Below are the code and all the weights of a small trained network. Each question names an input and a class and asks about switching units off, where a switched-off unit gives its printed mean instead of its output.

import numpy as np


def w(rows, s, z=0):
    codes = np.array(rows[::2]) - 128.0
    scale = np.full(codes.shape[1], s)
    scale[-1] = z or s
    return codes * scale


def f(y):
    return y / 2 * (1 + np.tanh(0.7978845608 * (y + 0.044715 * y**3)))


def log_softmax(a):
    a = a - a.max(-1, keepdims=True)
    return a - np.log(np.exp(a).sum(-1, keepdims=True))


def net(x, mask):
    res = np.array(x, float).reshape(1, 3) / 4 @ E
    y = f(res @ A[0][:, :-1].T + A[0][:, -1])
    res = res + np.where(mask, y, B[0][:, -1]) @ B[0][:, :-1]
    return log_softmax(res[-1] @ U[:, :-1].T + U[:, -1])


A, B = {}, {}
E = w([
[122,153,172,132,179,99,101,131,120,12,148,138],'x0',
[104,174,84,91,99,200,193,107,162,89,117,25],'x1',
[250,123,93,164,166,185,146,97,99,76,63,165],'x2',
],0.014)
A[0] = w([
[103,120,170,92,136,66,81,134,142,162,145,70,91],'N1',
[102,172,72,99,154,139,181,127,133,83,127,73,111],'N2',
[150,79,133,128,125,63,67,119,109,179,115,153,117],'N3',
[159,192,149,144,149,43,126,120,132,59,181,105,109],'N4',
[71,150,82,69,92,254,177,89,141,117,148,94,154],'N5',
[82,148,139,152,89,96,139,247,135,141,155,81,121],'N6',
[139,98,182,169,164,104,81,175,126,148,99,144,88],'N7',
[200,121,150,168,170,147,132,120,106,85,59,109,121],'N8',
[153,169,118,107,151,93,170,136,191,147,155,195,203],'N9',
[120,90,119,123,77,137,153,155,134,189,69,152,99],'N10',
[135,169,147,107,170,102,90,139,99,50,152,124,106],'N11',
[83,98,218,59,97,143,134,150,72,150,178,109,111],'N12',
[161,55,66,95,90,156,124,119,130,234,130,105,112],'N13',
[86,195,181,180,160,155,98,118,56,96,123,88,81],'N14',
[135,76,111,142,89,97,96,148,115,136,184,204,93],'N15',
[90,139,133,94,141,88,158,151,165,148,188,140,194],'N16',
[115,65,130,155,163,87,48,99,78,121,114,136,99],'N17',
[153,61,97,159,145,87,119,127,65,139,154,167,111],'N18',
[118,190,196,169,179,107,113,147,181,67,130,114,99],'N19',
[106,173,143,90,152,88,119,125,144,60,102,160,118],'N20',
[180,39,89,124,110,196,119,98,44,130,41,150,94],'N21',
[178,89,59,141,176,130,157,124,83,124,130,123,94],'N22',
[70,144,103,116,75,101,73,166,140,126,150,115,101],'N23',
[123,93,73,157,148,142,154,91,145,202,171,162,139],'N24',
[92,131,102,94,112,159,181,112,149,81,100,107,78],'N25',
[128,110,140,102,145,111,144,128,179,94,132,151,246],'N26',
[117,104,160,183,172,36,135,121,98,181,76,163,151],'N27',
[85,110,127,118,113,115,122,182,158,140,204,122,113],'N28',
[135,158,85,128,122,133,193,175,100,221,125,151,91],'N29',
[141,152,86,195,131,135,139,125,129,104,52,148,176],'N30',
[196,141,70,188,114,105,164,143,100,70,139,149,80],'N31',
],0.0092,0.012)
B[0] = w([
[115,171,83,119,147,141,111,136,103,143,154,112,179],'N1',
[107,128,135,149,124,57,163,70,173,69,112,73,198],'N2',
[119,107,113,146,102,87,145,73,149,118,97,86,183],'N3',
[104,151,154,161,89,188,88,147,169,176,117,154,176],'N4',
[162,109,146,112,124,89,135,95,145,97,120,98,255],'N5',
[131,118,107,93,139,148,116,128,87,133,141,117,194],'N6',
[74,180,95,136,121,101,147,95,154,90,122,97,166],'N7',
[120,131,87,88,181,147,86,122,78,147,169,109,190],'N8',
[209,87,133,94,118,102,127,162,131,104,129,128,172],'N9',
[87,180,175,159,98,188,61,146,158,121,125,151,166],'N10',
[107,147,149,134,100,180,108,159,139,115,94,182,176],'N11',
[130,175,91,96,153,134,109,142,91,114,169,114,184],'N12',
[124,164,158,146,106,149,124,168,150,165,91,203,202],'N13',
[9,163,106,173,97,178,95,130,138,112,116,141,148],'N14',
[88,139,105,131,89,104,144,69,142,106,138,89,171],'N15',
[195,94,132,83,165,119,114,140,108,151,177,125,212],'N16',
[82,139,122,120,95,101,126,102,143,103,101,105,169],'N17',
[104,144,133,137,124,108,153,72,137,86,123,86,171],'N18',
[86,178,145,184,95,174,77,157,142,160,86,162,174],'N19',
[93,158,172,146,110,136,86,185,149,121,121,172,167],'N20',
[117,173,86,104,150,149,111,138,84,161,143,102,194],'N21',
[76,152,109,102,131,133,106,136,89,125,163,136,159],'N22',
[103,151,65,111,146,137,89,133,82,129,138,121,178],'N23',
[177,177,171,120,123,171,96,131,169,118,118,141,171],'N24',
[58,180,94,138,107,103,164,69,144,89,79,87,174],'N25',
[242,64,186,97,164,112,148,168,142,154,135,161,205],'N26',
[164,124,146,130,112,93,151,76,138,103,107,79,197],'N27',
[107,155,106,104,200,144,100,126,86,141,155,119,184],'N28',
[62,172,153,208,90,193,94,159,160,157,91,172,167],'N29',
[176,79,107,100,172,125,135,151,110,153,164,137,187],'N30',
[56,166,94,113,121,147,99,149,108,121,164,101,161],'N31',
],0.011,0.017)
U = w([
[112,124,68,107,184,158,104,136,25,142,182,122,88],'0',
[106,116,124,135,102,73,143,52,182,64,101,94,95],'1',
[96,135,175,162,90,204,97,181,182,141,102,194,118],'2',
[248,29,195,96,171,100,148,171,135,148,144,157,250],'3',
[99,57,111,174,110,120,197,156,91,129,149,172,76],'4',
],0.015,0.011)

Each question gives the input, the list of numbers given to net, and the class t.
The units are the neurons (one row each of A and B). Each row of codes is followed by its name. A weight is (code - 128) times the scale printed after its matrix; where a second scale follows, it is the last column's (A, B and U).
mask holds one flag per neuron, in row order. A switched-off neuron (its flag False) gives its mean, the last column of its row in B, instead of its output. The means were averaged over made-up inputs and are rounded, as every weight is.
A unit's drop is (log p(t) with every unit on - log p(t) with that unit switched off) / (log p(t) with every unit on - log p(t) with every unit switched off).
unit that matters most: the unit with the biggest drop
k most important neurons: the k neurons with the biggest drops, biggest first
drop when u is switched off: that unit's drop, to one decimal
input [-8,-7,-1], class 2: unit that matters most -> N13
input [-5,-5,-1], class 1: 3 most important neurons -> (N3, N27, N15)
input [3,-6,5], class 1: 2 most important neurons -> (N27, N18)
input [-8,2,-7], class 2: 2 most important neurons -> (N13, N29)
input [4,8,8], class 0: 2 most important neurons -> (N8, N30)
input [-6,7,6], class 1: 4 most important neurons -> (N5, N2, N25, N16)
input [-2,-5,-4], class 1: 2 most important neurons -> (N3, N27)
input [-8,8,-8], class 0: 2 most important neurons -> (N28, N6)
input [7,6,0], class 2: 3 most important neurons -> (N19, N4, N11)
input [-3,-7,8], class 0: 2 most important neurons -> (N21, N8)
input [8,5,8], class 0: 4 most important neurons -> (N8, N30, N31, N13)
input [-8,-7,2], class 2: 3 most important neurons -> (N13, N29, N10)
input [1,-7,7], class 0: 2 most important neurons -> (N8, N21)
input [-3,0,-3], class 3: most important neuron -> (N21)
input [8,-4,6], class 2: 2 most important neurons -> (N11, N4)
input [3,-3,2], class 3: drop when N25 is switched off -> 0.3
input [-8,6,-1], class 2: drop when N13 is switched off -> 1.2
input [6,2,-6], class 0: drop when N1 is switched off -> 0.3
